Here is a tiny trained network, its code and every weight. The questions are about switching its units off for an input and a class, where a switched-off unit gives its printed mean instead of its output.

import numpy as np


def w(rows, s, z=0):
    codes = np.array(rows[::2]) - 128.0
    scale = np.full(codes.shape[1], s)
    scale[-1] = z or s
    return codes * scale


def f(y):
    return np.maximum(y, 0)


def log_softmax(a):
    a = a - a.max(-1, keepdims=True)
    return a - np.log(np.exp(a).sum(-1, keepdims=True))


def net(x, mask):
    res = np.array(x, float).reshape(1, 5) / 4 @ E
    y = f(res @ A[0][:, :-1].T + A[0][:, -1])
    res = res + np.where(mask, y, B[0][:, -1]) @ B[0][:, :-1]
    return log_softmax(res[-1] @ U[:, :-1].T + U[:, -1])


A, B = {}, {}
E = w([
[205,200,180,38,225,153],'x0',
[177,4,231,211,180,174],'x1',
[32,163,68,178,231,255],'x2',
[70,216,200,209,188,23],'x3',
[122,126,135,126,127,131],'x4',
],0.0052)
A[0] = w([
[164,43,208,193,163,144,62],'n1',
[88,205,187,184,176,26,1],'n2',
[223,95,198,91,21,2,1],'n3',
[31,69,47,224,61,152,127],'n4',
[203,51,60,24,66,236,75],'n5',
[162,31,216,203,166,157,39],'n6',
[58,153,92,180,208,233,41],'n7',
[56,156,87,177,211,236,27],'n8',
[164,35,207,196,163,154,53],'n9',
[187,56,53,36,71,227,80],'n10',
[90,202,185,171,172,41,26],'n11',
[213,102,191,89,36,16,52],'n12',
[173,201,163,50,233,181,114],'n13',
[14,76,46,233,57,142,119],'n14',
[160,44,202,190,160,152,63],'n15',
[172,187,159,49,215,177,127],'n16',
[195,54,47,20,68,247,43],'n17',
[41,74,69,215,67,136,180],'n18',
[88,219,33,63,75,73,34],'n19',
[80,213,36,67,91,79,56],'n20',
[50,161,85,178,223,237,5],'n21',
[105,177,186,171,157,36,53],'n22',
[173,182,158,57,219,173,90],'n23',
[88,209,38,70,88,77,56],'n24',
[172,194,160,46,230,179,125],'n25',
[172,195,166,45,236,180,91],'n26',
[152,56,196,194,163,147,79],'n27',
[184,67,63,41,76,222,91],'n28',
[88,204,46,73,90,83,61],'n29',
[203,103,187,96,46,27,73],'n30',
],0.0047,0.003)
B[0] = w([
[95,170,177,62,76,205,190],'n1',
[44,161,195,200,173,100,171],'n2',
[84,12,24,36,253,128,217],'n3',
[198,77,141,137,57,54,226],'n4',
[53,164,195,211,178,79,252],'n5',
[88,178,196,47,56,214,195],'n6',
[101,18,61,44,206,103,206],'n7',
[99,18,63,45,206,103,206],'n8',
[100,172,179,64,69,197,193],'n9',
[55,168,197,209,177,79,242],'n10',
[42,171,202,206,169,94,169],'n11',
[87,39,41,57,238,132,218],'n12',
[190,69,154,135,37,58,209],'n13',
[206,68,140,129,51,47,228],'n14',
[104,165,171,73,75,188,188],'n15',
[181,80,150,139,50,67,205],'n16',
[27,175,216,225,193,72,244],'n17',
[204,92,129,134,57,69,233],'n18',
[84,158,201,34,62,216,196],'n19',
[96,157,186,62,68,196,196],'n20',
[89,4,56,30,215,103,206],'n21',
[59,156,167,187,179,107,166],'n22',
[166,77,149,129,57,73,190],'n23',
[96,157,189,58,69,202,193],'n24',
[187,75,152,138,42,63,211],'n25',
[180,70,151,129,45,63,203],'n26',
[104,175,179,58,67,203,186],'n27',
[59,166,193,204,174,79,235],'n28',
[95,159,195,54,68,202,189],'n29',
[90,49,46,65,231,134,212],'n30',
],0.0053,0.0043)
U = w([
[105,68,48,65,219,132,85],'0',
[104,173,175,78,64,255,87],'1',
[59,169,172,249,180,82,86],'2',
[160,135,112,147,125,125,255],'3',
[230,95,128,154,61,55,74],'4',
[227,187,52,184,153,181,154],'5',
],0.0095)

Each question gives the input, the list of numbers given to net, and the class t.
The units are the neurons (one row each of A and B). Each row of codes is followed by its name. A weight is (code - 128) times the scale printed after its matrix; where a second scale follows, it is the last column's (A, B and U).
mask holds one flag per neuron, in row order. A switched-off neuron (its flag False) gives its mean, the last column of its row in B, instead of its output. The means were averaged over made-up inputs and are rounded, as every weight is.
A unit's drop is (log p(t) with every unit on - log p(t) with that unit switched off) / (log p(t) with every unit on - log p(t) with every unit switched off).
The circuit of an input: a set's keep is (log p(t) with only the set's units on - log p(t) with every unit switched off) / (log p(t) with every unit on - log p(t) with every unit switched off). Starting from the 12 units with the biggest drops (on a tie, the unit counted first), units are removed one at a time, each time the one whose removal leaves the highest keep (on an exact tie, the one counted first), for as long as the keep stays at least 0.8.
circuit, biggest first: the units of the circuit, biggest drop first
unit that matters most: the unit with the biggest drop
top k neurons: the k neurons with the biggest drops, biggest first
drop when u is switched off: that unit's drop, to one decimal
input [8,-8,-3,5,-8], class 1: unit that matters most -> n19
input [-8,-1,0,-6,0], class 4: top 3 neurons -> [n14; n4; n18]
input [-8,2,-8,6,5], class 0: circuit, biggest first -> [n3; n12]
input [-6,-4,2,-1,-5], class 4: circuit, biggest first -> [n14; n4]
input [-5,3,-7,3,-3], class 0: circuit, biggest first -> [n3; n12]
input [5,-6,-7,0,0], class 0: top 2 neurons -> [n3; n12]
input [-3,5,6,5,4], class 0: circuit, biggest first -> [n21; n7]
input [-7,2,7,-8,-4], class 2: circuit, biggest first -> [n17; n10]
input [7,5,-7,-5,0], class 0: top 3 neurons -> [n3; n12; n30]
input [-4,7,-4,-8,-5], class 2: circuit, biggest first -> [n17; n5]
input [-7,8,5,-6,4], class 1: top 2 neurons -> [n6; n9]
input [-3,3,-8,4,-4], class 0: drop when n3 is switched off -> 0.1
input [-5,8,-5,-5,0], class 1: drop when n15 is switched off -> 0.1
input [-7,-3,-7,1,-2], class 0: drop when n3 is switched off -> 0.3
input [8,1,8,7,4], class 0: unit that matters most -> n21
